Here is a tiny trained network, its code and every weight. The questions are about switching its units off for an input and a target symbol, where a switched-off unit gives its printed mean instead of its output.

import numpy as np


def w(rows, s, z=0):
    codes = np.array(rows[::2]) - 128.0
    scale = np.full(codes.shape[1], s)
    scale[-1] = z or s
    return codes * scale


def norm(h):
    return h / np.sqrt((h * h).mean(-1, keepdims=True) + 1e-5)


def f(y):
    return np.maximum(y, 0)


def softmax(a):
    e = np.exp(a - a.max(-1, keepdims=True))
    return e / e.sum(-1, keepdims=True)


def log_softmax(a):
    a = a - a.max(-1, keepdims=True)
    return a - np.log(np.exp(a).sum(-1, keepdims=True))


def net(x, mask):
    ids = ['ΔΛΠΨαβγεζηθμξστω'.index(c) for c in x.split()]
    T = len(ids)
    res = E[ids] + P[:T]
    u = 0
    for l in range(3):
        r = norm(res)
        for j in range(2):
            rows = slice(2 * j, 2 * j + 2)
            q, k, v = (r @ M[l][rows].T for M in (Q, K, V))
            z = softmax(np.where(np.tri(T) > 0, q @ k.T / 2**0.5, -1e9)) @ v
            o = O[l][rows]
            res = res + np.where(mask[u + j], z, o[:, -1]) @ o[:, :-1]
        u += 2
        y = f(norm(res) @ A[l][:, :-1].T + A[l][:, -1])
        res = res + np.where(mask[u : u + 4], y, B[l][:, -1]) @ B[l][:, :-1]
        u += 4
    return log_softmax(norm(res)[-1] @ U[:, :-1].T + U[:, -1])


Q, K, V, O, A, B = {}, {}, {}, {}, {}, {}
E = w([
[135,155,130,107,87,136,140],'Δ',
[117,173,185,101,140,172,117],'Λ',
[172,114,154,180,96,125,115],'Π',
[122,191,179,137,81,162,60],'Ψ',
[132,164,181,112,151,118,148],'α',
[153,36,168,198,106,106,180],'β',
[133,143,214,144,117,180,89],'γ',
[59,77,52,91,68,161,162],'ε',
[216,86,132,45,188,2,151],'ζ',
[231,131,188,81,189,126,112],'η',
[52,91,105,140,121,180,110],'θ',
[142,212,131,63,149,106,127],'μ',
[39,62,92,140,131,31,106],'ξ',
[24,58,105,155,44,193,151],'σ',
[237,215,193,153,204,80,83],'τ',
[66,9,89,168,176,130,109],'ω',
],0.012)
P = w([
[130,177,113,79,197,197,158],'0',
[190,149,73,21,65,26,171],'1',
[211,127,119,51,87,54,138],'2',
[194,122,113,78,37,88,114],'3',
[190,139,135,109,27,100,90],'4',
[201,139,145,121,44,121,65],'5',
[126,182,138,140,1,150,55],'6',
[207,180,174,147,60,145,66],'7',
[155,175,137,140,61,164,17],'8',
],0.01)
Q[0] = w([
[193,145,44,25,19,174,117],'0.h1',
[142,84,219,84,22,118,58],'0.h1',
[200,152,154,106,2,105,83],'0.h2',
[35,182,112,196,142,129,182],'0.h2',
],0.0057)
K[0] = w([
[105,218,179,177,156,254,178],'0.h1',
[127,63,87,116,147,234,196],'0.h1',
[118,102,130,157,197,141,194],'0.h2',
[97,108,47,93,51,48,106],'0.h2',
],0.0079)
V[0] = w([
[209,128,199,94,125,229,14],'0.h1',
[109,144,43,67,157,129,46],'0.h1',
[131,239,74,67,117,98,33],'0.h2',
[26,130,47,101,3,76,104],'0.h2',
],0.0059)
O[0] = w([
[132,140,200,129,105,94,122,254],'0.h1',
[192,117,157,128,72,200,146,168],'0.h1',
[170,160,90,76,2,164,170,187],'0.h2',
[181,95,140,127,137,147,111,18],'0.h2',
],0.0095,0.0051)
A[0] = w([
[82,133,166,61,84,167,133,164],'0.n1',
[118,2,101,128,130,183,134,192],'0.n2',
[221,215,164,136,169,52,62,254],'0.n3',
[102,178,74,104,45,150,170,116],'0.n4',
],0.0061,0.0046)
B[0] = w([
[145,121,133,174,116,42,179,199],'0.n1',
[116,173,110,190,4,129,97,167],'0.n2',
[47,3,39,205,31,152,128,254],'0.n3',
[181,50,67,180,229,75,120,187],'0.n4',
],0.0077,0.0087)
Q[1] = w([
[154,44,7,254,41,116,179],'1.h1',
[231,189,83,27,194,159,185],'1.h1',
[105,233,99,115,139,202,163],'1.h2',
[162,121,127,121,68,87,79],'1.h2',
],0.008)
K[1] = w([
[81,203,151,124,191,224,103],'1.h1',
[95,72,105,203,81,85,74],'1.h1',
[176,2,80,124,124,144,163],'1.h2',
[73,173,120,85,175,138,179],'1.h2',
],0.01)
V[1] = w([
[16,68,168,226,199,109,68],'1.h1',
[92,22,65,157,211,86,104],'1.h1',
[67,172,106,140,165,34,255],'1.h2',
[111,113,150,173,181,182,156],'1.h2',
],0.0081)
O[1] = w([
[75,142,184,149,105,48,77,75],'1.h1',
[140,224,95,133,118,2,43,2],'1.h1',
[63,154,109,169,222,140,130,209],'1.h2',
[152,136,52,77,157,92,91,33],'1.h2',
],0.011,0.0038)
A[1] = w([
[177,155,152,237,86,143,184,197],'1.n1',
[171,67,34,79,119,167,47,252],'1.n2',
[150,3,105,149,174,47,121,140],'1.n3',
[234,136,154,68,110,62,65,174],'1.n4',
],0.0062,0.0023)
B[1] = w([
[97,190,77,93,149,95,108,255],'1.n1',
[175,193,204,137,139,88,204,202],'1.n2',
[102,224,150,148,67,159,153,173],'1.n3',
[10,148,127,111,50,89,106,151],'1.n4',
],0.011,0.0069)
Q[2] = w([
[83,173,98,242,54,132,210],'2.h1',
[92,255,107,219,43,110,215],'2.h1',
[43,180,152,210,147,157,242],'2.h2',
[133,85,63,61,160,62,54],'2.h2',
],0.0097)
K[2] = w([
[96,184,106,89,220,185,84],'2.h1',
[129,170,98,68,250,164,112],'2.h1',
[173,110,158,53,184,144,143],'2.h2',
[159,122,132,185,61,142,122],'2.h2',
],0.013)
V[2] = w([
[164,210,71,144,2,46,92],'2.h1',
[185,214,28,74,255,122,228],'2.h1',
[154,145,106,130,106,63,19],'2.h2',
[196,112,133,16,203,223,48],'2.h2',
],0.0089)
O[2] = w([
[203,191,6,195,122,128,161,139],'2.h1',
[172,90,208,216,233,181,42,162],'2.h1',
[168,80,81,106,190,118,135,73],'2.h2',
[120,2,114,133,101,30,86,1],'2.h2',
],0.0091,0.013)
A[2] = w([
[202,73,139,125,221,188,114,254],'2.n1',
[98,147,110,123,225,139,47,94],'2.n2',
[118,151,71,142,110,66,64,54],'2.n3',
[122,195,2,152,102,38,64,208],'2.n4',
],0.0092,0.0051)
B[2] = w([
[162,114,145,108,125,6,161,234],'2.n1',
[54,184,77,157,86,77,171,153],'2.n2',
[119,85,190,150,75,59,89,156],'2.n3',
[149,4,176,156,97,138,171,253],'2.n4',
],0.014,0.0066)
U = w([
[182,42,183,145,199,93,91,91],'Δ',
[187,23,156,130,188,135,138,90],'Λ',
[124,230,63,180,161,225,163,46],'Π',
[118,7,137,58,66,217,171,79],'Ψ',
[61,23,180,113,201,146,77,114],'α',
[108,136,184,219,110,81,242,254],'β',
[44,145,102,191,219,98,92,74],'γ',
[132,138,11,87,43,123,176,72],'ε',
[141,77,100,123,27,54,22,113],'ζ',
[188,157,107,186,219,90,42,106],'η',
[73,88,97,130,138,49,13,163],'θ',
[32,201,108,33,67,132,116,83],'μ',
[218,94,46,168,101,178,137,84],'ξ',
[136,157,206,221,39,137,93,129],'σ',
[62,135,159,163,94,176,51,137],'τ',
[254,132,134,159,126,113,87,59],'ω',
],0.0092,0.0083)

Each question gives the input, a string of symbols that net reads in full, and the target symbol t.
The units are the heads (2 rows each of Q, K, V and O) and the neurons (one row each of A and B). Each row of codes is followed by its name. A weight is (code - 128) times the scale printed after its matrix; where a second scale follows, it is the last column's (O, A, B and U).
mask holds one flag per unit, layer by layer, with each layer's heads first. A switched-off unit (its flag False) gives its mean, the last column of its rows in O or B, instead of its output. The means were averaged over made-up inputs and are rounded, as every weight is.
A unit's drop is (log p(t) with every unit on - log p(t) with that unit switched off) / (log p(t) with every unit on - log p(t) with every unit switched off).
The circuit of an input: a set's keep is (log p(t) with only the set's units on - log p(t) with every unit switched off) / (log p(t) with every unit on - log p(t) with every unit switched off). Starting from the 12 units with the biggest drops (on a tie, the unit counted first), units are removed one at a time, each time the one whose removal leaves the highest keep (on an exact tie, the one counted first), for as long as the keep stays at least 0.8.
units of the circuit, in order: the units of the circuit, biggest drop first
unit that matters most: the unit with the biggest drop
k most important neurons: the k neurons with the biggest drops, biggest first
k most important neurons of layer l: the k neurons of layer l with the biggest drops, biggest first
heads that matter: for each layer, one digit per head in row order, 1 if its drop is at least 0.15 and else 0, layers parted by /
drop when u is switched off: that unit's drop, to one decimal
input Λ Ψ η β β, target α: unit that matters most : 2.h1
input τ ω ω α σ τ θ ω, target Π: heads that matter : 01 / 00 / 01
input Λ σ Δ ω, target α: units of the circuit, in order : (2.h1; 1.h1; 1.h2)
input Ψ Ψ θ Ψ β η β τ, target Ψ: units of the circuit, in order : (1.h1; 0.h2; 0.n3)
input σ θ τ σ γ ω Π μ α, target ε: heads that matter : 01 / 10 / 10
input τ ω γ, target Π: heads that matter : 01 / 00 / 01
input τ τ Ψ Ψ σ Ψ γ ω, target Π: units of the circuit, in order : (0.n3; 2.h2; 2.n4)
input θ τ η η, target σ: heads that matter : 11 / 11 / 11
input γ Ψ Λ ε, target μ: 2 most important neurons : (0.n4; 2.n4)
input σ Λ γ σ Ψ θ, target ε: 3 most important neurons of layer 0 : (0.n2; 0.n4; 0.n3)
input ω Λ ξ σ ω Λ Ψ, target ζ: heads that matter : 01 / 10 / 00
input Ψ τ Ψ Ψ Δ β, target Ψ: units of the circuit, in order : (1.h1; 0.h2)
input Ψ τ ω, target Ψ: units of the circuit, in order : (1.h1; 0.h2)
input Ψ μ Π, target Ψ: heads that matter : 11 / 10 / 00
input γ β γ β α η η γ Π, target μ: most important neuron of layer 0 : (0.n4)
input Λ Ψ Π Π Ψ σ, target α: units of the circuit, in order : (2.h1; 1.h1; 1.h2; 0.n3)
input σ τ θ τ, target ε: 2 most important neurons : (0.n2; 0.n4)
input γ σ Δ τ σ σ Δ γ η, target μ: heads that matter : 10 / 10 / 10
input Ψ Λ σ Λ Π ε, target Ψ: heads that matter : 11 / 10 / 10
input η Ψ Ψ Ψ θ Ψ ω, target τ: unit that matters most : 0.h2
input γ τ μ, target μ: 2 most important neurons : (0.n3; 0.n4)
input θ μ Ψ σ, target σ: 3 most important neurons of layer 0 : (0.n3; 0.n2; 0.n1)
input θ σ σ, target σ: 2 most important neurons of layer 2 : (2.n4; 2.n1)
input Ψ Ψ σ μ τ, target Ψ: drop when 1.n4 is switched off : 0.0
input τ Ψ θ θ, target Π: drop when 0.n3 is switched off : 1.4
